Below are the code and all the weights of a small trained network. Each question names an input and a target symbol and asks about switching units off, where a switched-off unit gives its printed mean instead of its output.

import numpy as np


def w(rows, s, z=0):
    codes = np.array(rows[::2]) - 128.0
    scale = np.full(codes.shape[1], s)
    scale[-1] = z or s
    return codes * scale


def norm(h):
    return h / np.sqrt((h * h).mean(-1, keepdims=True) + 1e-5)


def f(y):
    return np.maximum(y, 0)


def softmax(a):
    e = np.exp(a - a.max(-1, keepdims=True))
    return e / e.sum(-1, keepdims=True)


def log_softmax(a):
    a = a - a.max(-1, keepdims=True)
    return a - np.log(np.exp(a).sum(-1, keepdims=True))


def net(x, mask):
    ids = ['ΠΩαγηθφ'.index(c) for c in x.split()]
    T = len(ids)
    res = E[ids] + P[:T]
    u = 0
    for l in range(3):
        q, k, v = (norm(res) @ M[l].T for M in (Q, K, V))
        z = softmax(np.where(np.tri(T) > 0, q @ k.T / 3**0.5, -1e9)) @ v
        res = res + np.where(mask[u], z, O[l][:, -1]) @ O[l][:, :-1]
        u += 1
        y = f(norm(res) @ A[l][:, :-1].T + A[l][:, -1])
        res = res + np.where(mask[u : u + 4], y, B[l][:, -1]) @ B[l][:, :-1]
        u += 4
    return log_softmax(norm(res)[-1] @ U[:, :-1].T + U[:, -1])


Q, K, V, O, A, B = {}, {}, {}, {}, {}, {}
E = w([
[95,122,78,159,115,215,113,122,116,134,168,93],'Π',
[117,104,177,205,83,155,109,155,87,4,95,142],'Ω',
[123,95,80,112,172,65,111,117,133,111,129,116],'α',
[144,157,145,169,102,140,66,184,176,143,111,137],'γ',
[159,117,131,167,142,144,111,79,114,148,187,70],'η',
[78,124,170,71,20,146,167,130,161,97,168,121],'θ',
[176,192,110,157,74,129,113,126,111,86,123,157],'φ',
],0.0042)
P = w([
[246,76,71,12,99,165,164,12,218,78,30,7],'0',
[121,148,171,180,121,120,208,144,131,121,143,113],'1',
[91,150,160,163,124,115,141,113,133,147,144,129],'2',
[77,176,165,148,138,145,110,105,132,153,149,136],'3',
[80,201,191,119,157,148,91,101,126,123,139,134],'4',
[86,219,206,96,182,158,81,111,120,113,141,145],'5',
[88,236,216,72,219,185,68,107,128,109,134,148],'6',
],0.0015)
Q[0] = w([
[156,3,71,189,201,96,147,163,107,154,102,134],'L0H0',
[142,84,96,134,143,135,147,82,74,150,154,104],'L0H0',
[130,211,144,180,124,142,24,127,136,115,133,128],'L0H0',
],0.0047)
K[0] = w([
[171,141,163,106,21,252,181,63,152,113,108,101],'L0H0',
[116,137,150,138,85,169,119,186,195,127,79,171],'L0H0',
[66,120,93,53,123,50,197,122,134,97,170,159],'L0H0',
],0.004)
V[0] = w([
[174,133,79,238,171,121,85,43,10,93,165,80],'L0H0',
[98,52,81,76,242,61,127,94,159,131,133,107],'L0H0',
[83,128,60,99,147,4,100,214,79,64,125,185],'L0H0',
],0.0017)
O[0] = w([
[150,67,82,141,150,102,161,73,97,180,66,103,246],'L0H0',
[107,15,168,121,162,200,69,103,78,84,164,120,200],'L0H0',
[104,149,90,251,217,135,166,109,109,43,166,151,99],'L0H0',
],0.003,0.0014)
A[0] = w([
[153,116,141,159,178,100,166,165,99,162,177,80,141],'L0N0',
[143,153,157,162,110,115,175,157,181,251,94,118,2],'L0N1',
[89,78,92,88,89,167,132,53,143,164,165,88,222],'L0N2',
[47,68,186,191,226,202,180,155,66,95,180,170,76],'L0N3',
],0.0022,0.00099)
B[0] = w([
[89,144,128,125,57,182,81,111,195,89,137,200,159],'L0N0',
[30,111,118,171,188,17,125,161,184,114,108,77,155],'L0N1',
[136,159,178,147,175,60,159,254,74,110,118,162,250],'L0N2',
[204,88,40,31,65,78,65,63,96,170,176,216,253],'L0N3',
],0.0026,0.0021)
Q[1] = w([
[87,205,100,75,171,40,104,139,152,232,131,26],'L1H0',
[102,149,87,143,118,201,50,61,4,171,248,91],'L1H0',
[147,60,64,63,249,70,57,33,155,38,195,185],'L1H0',
],0.0034)
K[1] = w([
[99,14,121,138,134,142,35,94,28,50,148,255],'L1H0',
[108,71,78,12,202,42,145,181,204,83,2,89],'L1H0',
[180,32,50,10,140,203,49,92,137,228,120,114],'L1H0',
],0.0033)
V[1] = w([
[196,194,149,117,99,154,140,114,172,175,178,68],'L1H0',
[90,114,57,21,143,110,152,166,117,135,146,101],'L1H0',
[124,162,170,141,183,5,172,71,144,110,135,148],'L1H0',
],0.0026)
O[1] = w([
[121,68,63,141,80,101,108,7,71,223,185,170,190],'L1H0',
[144,176,123,179,100,30,103,254,34,130,128,151,254],'L1H0',
[221,92,205,126,101,58,147,137,230,103,143,230,172],'L1H0',
],0.0028,0.00095)
A[1] = w([
[123,163,113,180,101,206,85,46,66,108,130,108,233],'L1N0',
[128,167,106,149,130,78,145,88,97,96,55,192,183],'L1N1',
[48,84,83,140,81,200,169,90,127,45,143,126,253],'L1N2',
[134,179,5,95,107,129,144,84,138,184,81,105,163],'L1N3',
],0.0029,0.00055)
B[1] = w([
[94,131,180,130,204,108,222,202,186,180,147,140,253],'L1N0',
[201,87,200,71,99,171,154,160,214,200,168,149,215],'L1N1',
[120,196,85,132,227,72,104,180,133,207,100,91,215],'L1N2',
[108,172,97,195,127,191,105,107,35,2,164,199,204],'L1N3',
],0.0027,0.0024)
Q[2] = w([
[114,171,139,176,172,118,46,253,118,89,107,208],'L2H0',
[115,164,106,109,5,220,175,101,111,145,89,100],'L2H0',
[91,174,145,127,23,167,184,172,185,181,68,83],'L2H0',
],0.0051)
K[2] = w([
[115,194,62,133,128,166,126,143,170,87,83,48],'L2H0',
[102,192,173,178,148,110,134,180,123,141,191,254],'L2H0',
[75,187,187,171,170,120,82,197,191,166,195,171],'L2H0',
],0.0055)
V[2] = w([
[84,80,147,58,59,48,108,136,162,205,83,59],'L2H0',
[134,92,71,89,182,188,232,35,115,179,54,119],'L2H0',
[36,195,101,126,194,183,175,144,251,165,43,80],'L2H0',
],0.002)
O[2] = w([
[62,139,111,159,111,170,3,154,212,85,150,117,254],'L2H0',
[110,181,152,73,91,90,123,235,141,118,221,195,63],'L2H0',
[158,45,112,166,147,109,54,157,64,151,194,188,19],'L2H0',
],0.0033,0.00085)
A[2] = w([
[133,110,186,145,146,195,189,157,153,109,26,38,111],'L2N0',
[81,112,162,93,130,106,170,54,77,138,167,145,189],'L2N1',
[159,135,166,173,123,162,110,171,126,169,132,188,155],'L2N2',
[147,1,91,128,150,126,135,2,99,209,149,102,3],'L2N3',
],0.0037,0.00048)
B[2] = w([
[162,65,173,172,204,213,169,241,154,74,73,148,210],'L2N0',
[145,167,91,171,125,170,121,106,135,140,64,123,183],'L2N1',
[107,154,99,93,106,146,150,86,136,149,76,86,251],'L2N2',
[127,64,253,72,136,136,146,61,95,161,150,78,175],'L2N3',
],0.0051,0.0025)
U = w([
[91,184,56,145,155,105,131,171,1,192,124,95,119],'Π',
[179,51,111,102,109,53,97,178,149,145,215,224,170],'Ω',
[149,95,163,156,204,188,173,198,161,65,80,124,210],'α',
[137,77,199,75,149,124,141,41,111,173,166,54,213],'γ',
[25,211,195,22,48,103,148,205,182,100,172,114,86],'η',
[82,128,43,220,120,122,6,51,201,90,91,108,2],'θ',
[199,194,70,122,118,95,222,56,158,120,86,195,96],'φ',
],0.0038,0.00074)

Each question gives the input, a string of symbols that net reads in full, and the target symbol t.
The units are the heads (3 rows each of Q, K, V and O) and the neurons (one row each of A and B). Each row of codes is followed by its name. A weight is (code - 128) times the scale printed after its matrix; where a second scale follows, it is the last column's (O, A, B and U).
mask holds one flag per unit, layer by layer, with each layer's heads first. A switched-off unit (its flag False) gives its mean, the last column of its rows in O or B, instead of its output. The means were averaged over made-up inputs and are rounded, as every weight is.
A unit's drop is (log p(t) with every unit on - log p(t) with that unit switched off) / (log p(t) with every unit on - log p(t) with every unit switched off).
The circuit of an input: a set's keep is (log p(t) with only the set's units on - log p(t) with every unit switched off) / (log p(t) with every unit on - log p(t) with every unit switched off). Starting from the 12 units with the biggest drops (on a tie, the unit counted first), units are removed one at a time, each time the one whose removal leaves the highest keep (on an exact tie, the one counted first), for as long as the keep stays at least 0.8.
units of the circuit, in order: the units of the circuit, biggest drop first
unit that matters most: the unit with the biggest drop
k most important neurons: the k neurons with the biggest drops, biggest first
top k neurons in layer l: the k neurons of layer l with the biggest drops, biggest first
input γ η Ω η, target α: 4 most important neurons : (L0N1; L0N3; L2N0; L0N2)
input η α α η α Ω Ω, target η: units of the circuit, in order : (L2H0; L0N3; L2N0)
input γ Ω η Π α, target γ: unit that matters most : L2H0
input θ Ω θ η Ω θ, target α: units of the circuit, in order : (L2N0; L2H0; L0N3)
input θ α η, target θ: units of the circuit, in order : (L2H0; L0N0; L1N1)
input θ Π α, target θ: units of the circuit, in order : (L2H0; L1N0)
input θ α α Ω Ω α φ, target θ: units of the circuit, in order : (L0H0; L2H0; L2N0)
input Π α η, target Π: units of the circuit, in order : (L1H0; L0H0; L0N2; L2N0)
input α γ α, target θ: units of the circuit, in order : (L0H0; L0N2; L1N3; L1N0)
input γ γ η γ α γ Π, target γ: units of the circuit, in order : (L2H0; L2N3)
input α Ω Ω α, target α: units of the circuit, in order : (L1H0; L0N3; L2N0; L0N2)
input φ φ φ Ω γ, target θ: 2 most important neurons : (L0N2; L0N1)
input γ γ φ Π α Ω φ, target γ: 3 most important neurons : (L1N3; L0N3; L2N3)
input Π Π α, target Π: units of the circuit, in order : (L1H0)
input η η α Ω γ η η, target η: units of the circuit, in order : (L2H0; L1H0)
input θ Ω η φ η α Π, target θ: top 2 neurons in layer 2 : (L2N0; L2N2)
input Π θ α φ, target Π: top 2 neurons in layer 2 : (L2N2; L2N0)
input Ω α Ω α η η φ, target Ω: top 2 neurons in layer 0 : (L0N3; L0N2)
input φ η Π φ η γ α, target φ: top 3 neurons in layer 1 : (L1N3; L1N2; L1N0)
input φ θ α γ, target φ: top 2 neurons in layer 2 : (L2N2; L2N3)
input Ω Π Ω α, target Ω: unit that matters most : L2H0
input Π Π Π η α γ, target Π: 2 most important neurons : (L1N3; L2N2)
input γ γ α Π α, target Π: 3 most important neurons : (L0N3; L1N3; L2N0)
input η φ Π θ α, target η: top 2 neurons in layer 0 : (L0N2; L0N3)
input α Ω α, target α: 2 most important neurons : (L0N3; L2N0)
input γ θ α, target γ: 4 most important neurons : (L1N3; L2N3; L0N3; L1N2)
